Here is a tiny trained network, its code and every weight. The questions are about switching its units off for an input and a class, where a switched-off unit gives its printed mean instead of its output.

import numpy as np


def w(rows, s, z=0):
    codes = np.array(rows[::2]) - 128.0
    scale = np.full(codes.shape[1], s)
    scale[-1] = z or s
    return codes * scale


def f(y):
    return y / 2 * (1 + np.tanh(0.7978845608 * (y + 0.044715 * y**3)))


def log_softmax(a):
    a = a - a.max(-1, keepdims=True)
    return a - np.log(np.exp(a).sum(-1, keepdims=True))


def net(x, mask):
    res = np.array(x, float).reshape(1, 8) / 4 @ E
    y = f(res @ A[0][:, :-1].T + A[0][:, -1])
    res = res + np.where(mask, y, B[0][:, -1]) @ B[0][:, :-1]
    return log_softmax(res[-1] @ U[:, :-1].T + U[:, -1])


A, B = {}, {}
E = w([
[153,153,140,173,40],'x0',
[44,188,58,221,198],'x1',
[40,9,146,108,131],'x2',
[191,149,173,172,141],'x3',
[80,106,167,197,210],'x4',
[101,137,139,254,116],'x5',
[204,30,208,173,112],'x6',
[123,216,150,141,181],'x7',
],0.0075)
A[0] = w([
[128,245,115,158,153,87],'N1',
[137,124,174,212,88,75],'N2',
[133,121,150,161,120,46],'N3',
[136,119,111,113,117,135],'N4',
[140,226,102,148,171,85],'N5',
[185,137,153,126,114,221],'N6',
[188,118,157,97,100,57],'N7',
[163,128,152,138,105,250],'N8',
[223,119,157,99,105,61],'N9',
[72,91,175,160,189,106],'N10',
[61,115,63,55,82,139],'N11',
[177,118,148,107,107,79],'N12',
[87,113,92,82,112,71],'N13',
[121,125,48,104,90,127],'N14',
[129,173,134,139,138,66],'N15',
[242,105,173,70,118,156],'N16',
[152,133,149,186,106,136],'N17',
[123,110,84,97,104,80],'N18',
[154,249,90,140,171,155],'N19',
[135,115,143,168,131,49],'N20',
[137,143,140,118,139,156],'N21',
[45,90,133,125,202,66],'N22',
],0.014,0.0024)
B[0] = w([
[133,185,79,188,163,220],'N1',
[128,147,254,131,100,180],'N2',
[125,144,177,125,135,139],'N3',
[155,128,133,114,145,141],'N4',
[125,199,114,164,152,209],'N5',
[165,115,130,138,78,181],'N6',
[161,96,75,135,112,190],'N7',
[162,112,158,136,85,171],'N8',
[200,74,92,154,135,210],'N9',
[57,56,79,163,94,184],'N10',
[125,174,190,35,174,213],'N11',
[156,98,96,137,123,174],'N12',
[126,148,170,72,137,168],'N13',
[127,177,159,93,162,176],'N14',
[126,140,110,159,129,151],'N15',
[208,91,49,125,111,247],'N16',
[127,143,201,107,85,167],'N17',
[141,145,133,83,140,158],'N18',
[123,237,117,149,139,233],'N19',
[103,144,168,119,104,142],'N20',
[139,141,107,126,149,136],'N21',
[62,35,72,152,139,192],'N22',
],0.025,0.014)
U = w([
[137,142,167,2,149,85],'0',
[143,121,248,136,47,13],'1',
[149,255,127,189,115,250],'2',
[228,111,126,90,75,73],'3',
[73,72,166,109,103,143],'4',
],0.0084,0.0022)

Each question gives the input, the list of numbers given to net, and the class t.
The units are the neurons (one row each of A and B). Each row of codes is followed by its name. A weight is (code - 128) times the scale printed after its matrix; where a second scale follows, it is the last column's (A, B and U).
mask holds one flag per neuron, in row order. A switched-off neuron (its flag False) gives its mean, the last column of its row in B, instead of its output. The means were averaged over made-up inputs and are rounded, as every weight is.
A unit's drop is (log p(t) with every unit on - log p(t) with that unit switched off) / (log p(t) with every unit on - log p(t) with every unit switched off).
The circuit of an input: a set's keep is (log p(t) with only the set's units on - log p(t) with every unit switched off) / (log p(t) with every unit on - log p(t) with every unit switched off). Starting from the 12 units with the biggest drops (on a tie, the unit counted first), units are removed one at a time, each time the one whose removal leaves the highest keep (on an exact tie, the one counted first), for as long as the keep stays at least 0.8.
circuit, biggest first: the units of the circuit, biggest drop first
top k neurons: the k neurons with the biggest drops, biggest first
drop when u is switched off: that unit's drop, to one decimal
input [-8,2,4,-5,-2,-6,5,-2], class 0: circuit, biggest first	N11
input [5,7,5,2,-3,4,4,7], class 1: circuit, biggest first	N2, N17
input [0,-7,-5,8,-8,-6,-4,8], class 3: top 2 neurons	N16, N9
input [-2,3,7,-6,-1,-1,-2,4], class 0: top 2 neurons	N11, N13
input [3,0,8,0,1,6,1,3], class 4: top 2 neurons	N10, N22
input [4,3,-7,2,-4,3,5,-5], class 1: top 2 neurons	N2, N17
input [-6,-1,8,-6,-1,-1,-1,4], class 0: top 3 neurons	N11, N13, N18
input [3,-7,4,-3,7,3,1,-2], class 1: drop when N2 is switched off	0.4
input [8,-4,-2,7,-2,2,5,4], class 3: drop when N16 is switched off	0.7
input [8,-7,5,-2,6,-4,-7,-8], class 0: drop when N4 is switched off	0.0
input [-5,-1,-5,3,2,3,5,-5], class 3: drop when N9 is switched off	0.1
